Below is a small trained network, with its code and all its weights. Each question gives an input and a class and asks what happens when units are switched off, that is, made to give their printed mean instead of their output.

import numpy as np


def w(rows, s, z=0):
    codes = np.array(rows[::2]) - 128.0
    scale = np.full(codes.shape[1], s)
    scale[-1] = z or s
    return codes * scale


def f(y):
    return y / 2 * (1 + np.tanh(0.7978845608 * (y + 0.044715 * y**3)))


def log_softmax(a):
    a = a - a.max(-1, keepdims=True)
    return a - np.log(np.exp(a).sum(-1, keepdims=True))


def net(x, mask):
    res = np.array(x, float).reshape(1, 5) / 4 @ E
    y = f(res @ A[0][:, :-1].T + A[0][:, -1])
    res = res + np.where(mask, y, B[0][:, -1]) @ B[0][:, :-1]
    return log_softmax(res[-1] @ U[:, :-1].T + U[:, -1])


A, B = {}, {}
E = w([
[68,91,178,188,139,189,175],'x0',
[67,158,107,103,255,112,87],'x1',
[203,22,122,176,133,39,172],'x2',
[98,80,53,153,110,99,167],'x3',
[63,88,146,128,102,28,101],'x4',
],0.0086)
A[0] = w([
[117,97,114,156,81,180,158,82],'N1',
[151,81,89,147,93,106,163,86],'N2',
[93,145,152,126,119,178,129,50],'N3',
[198,175,81,104,191,153,117,172],'N4',
[218,143,106,121,233,150,130,147],'N5',
[130,152,43,118,134,169,146,51],'N6',
[113,129,126,119,162,128,127,23],'N7',
[73,182,228,129,134,247,115,156],'N8',
[177,62,187,150,169,54,135,134],'N9',
[104,77,187,160,118,102,147,89],'N10',
[143,149,132,99,145,40,92,128],'N11',
[247,119,172,138,24,178,142,101],'N12',
[189,47,131,160,68,88,160,167],'N13',
[100,140,119,117,118,107,119,3],'N14',
[114,76,167,154,132,124,140,82],'N15',
[212,140,154,131,94,147,124,173],'N16',
[152,122,144,125,81,140,140,51],'N17',
[82,127,112,125,163,108,122,10],'N18',
[132,128,130,137,117,133,130,32],'N19',
[85,208,134,86,162,149,87,122],'N20',
[153,160,139,89,156,7,79,144],'N21',
],0.021,0.0047)
B[0] = w([
[68,136,131,124,134,84,117,174],'N1',
[70,134,140,125,96,160,124,193],'N2',
[78,132,139,124,121,146,124,163],'N3',
[108,129,134,137,184,201,131,195],'N4',
[141,128,127,122,236,181,121,199],'N5',
[160,122,142,124,110,204,123,159],'N6',
[129,126,119,140,144,88,140,140],'N7',
[20,125,118,129,138,232,124,248],'N8',
[192,132,126,127,226,179,125,217],'N9',
[145,132,110,116,102,217,136,183],'N10',
[61,129,130,129,82,81,138,182],'N11',
[231,134,125,136,103,5,141,243],'N12',
[50,127,126,128,58,205,125,251],'N13',
[141,123,137,129,113,114,129,135],'N14',
[156,127,137,129,85,193,122,167],'N15',
[206,118,125,119,29,149,127,188],'N16',
[117,118,136,114,177,44,110,158],'N17',
[147,135,141,126,136,70,121,156],'N18',
[129,133,126,143,145,107,137,125],'N19',
[100,119,122,130,77,200,133,218],'N20',
[24,127,127,131,63,65,125,205],'N21',
],0.029,0.021)
U = w([
[130,118,92,102,3,29,102,117],'0',
[240,114,92,101,171,206,91,106],'1',
[84,118,91,122,224,75,79,2],'2',
[48,114,84,104,110,227,77,251],'3',
],0.0043,0.0048)

Each question gives the input, the list of numbers given to net, and the class t.
The units are the neurons (one row each of A and B). Each row of codes is followed by its name. A weight is (code - 128) times the scale printed after its matrix; where a second scale follows, it is the last column's (A, B and U).
mask holds one flag per neuron, in row order. A switched-off neuron (its flag False) gives its mean, the last column of its row in B, instead of its output. The means were averaged over made-up inputs and are rounded, as every weight is.
A unit's drop is (log p(t) with every unit on - log p(t) with that unit switched off) / (log p(t) with every unit on - log p(t) with every unit switched off).
The circuit of an input: a set's keep is (log p(t) with only the set's units on - log p(t) with every unit switched off) / (log p(t) with every unit on - log p(t) with every unit switched off). Starting from the 12 units with the biggest drops (on a tie, the unit counted first), units are removed one at a time, each time the one whose removal leaves the highest keep (on an exact tie, the one counted first), for as long as the keep stays at least 0.8.
circuit, biggest first: the units of the circuit, biggest drop first
unit that matters most: the unit with the biggest drop
k most important neurons: the k neurons with the biggest drops, biggest first
drop of u: that unit's drop, to one decimal
input [3,5,-1,5,1], class 0: unit that matters most => N8
input [-4,2,0,-4,-7], class 1: circuit, biggest first => [N13 N5]
input [-5,5,5,-3,-2], class 2: 2 most important neurons => [N13 N8]
input [-1,7,5,-7,6], class 2: 2 most important neurons => [N9 N13]
input [-4,7,7,1,0], class 2: 2 most important neurons => [N8 N20]
input [0,4,1,1,1], class 2: 4 most important neurons => [N13 N8 N12 N16]
input [-8,-6,0,3,-6], class 0: 2 most important neurons => [N12 N9]
input [-7,-7,-5,-8,-2], class 0: drop of N12 => 0.9
input [3,-6,8,-5,-6], class 0: drop of N19 => 0.0
input [-6,-8,4,3,2], class 0: drop of N12 => 0.4
input [0,7,3,1,1], class 2: 2 most important neurons => [N13 N8]
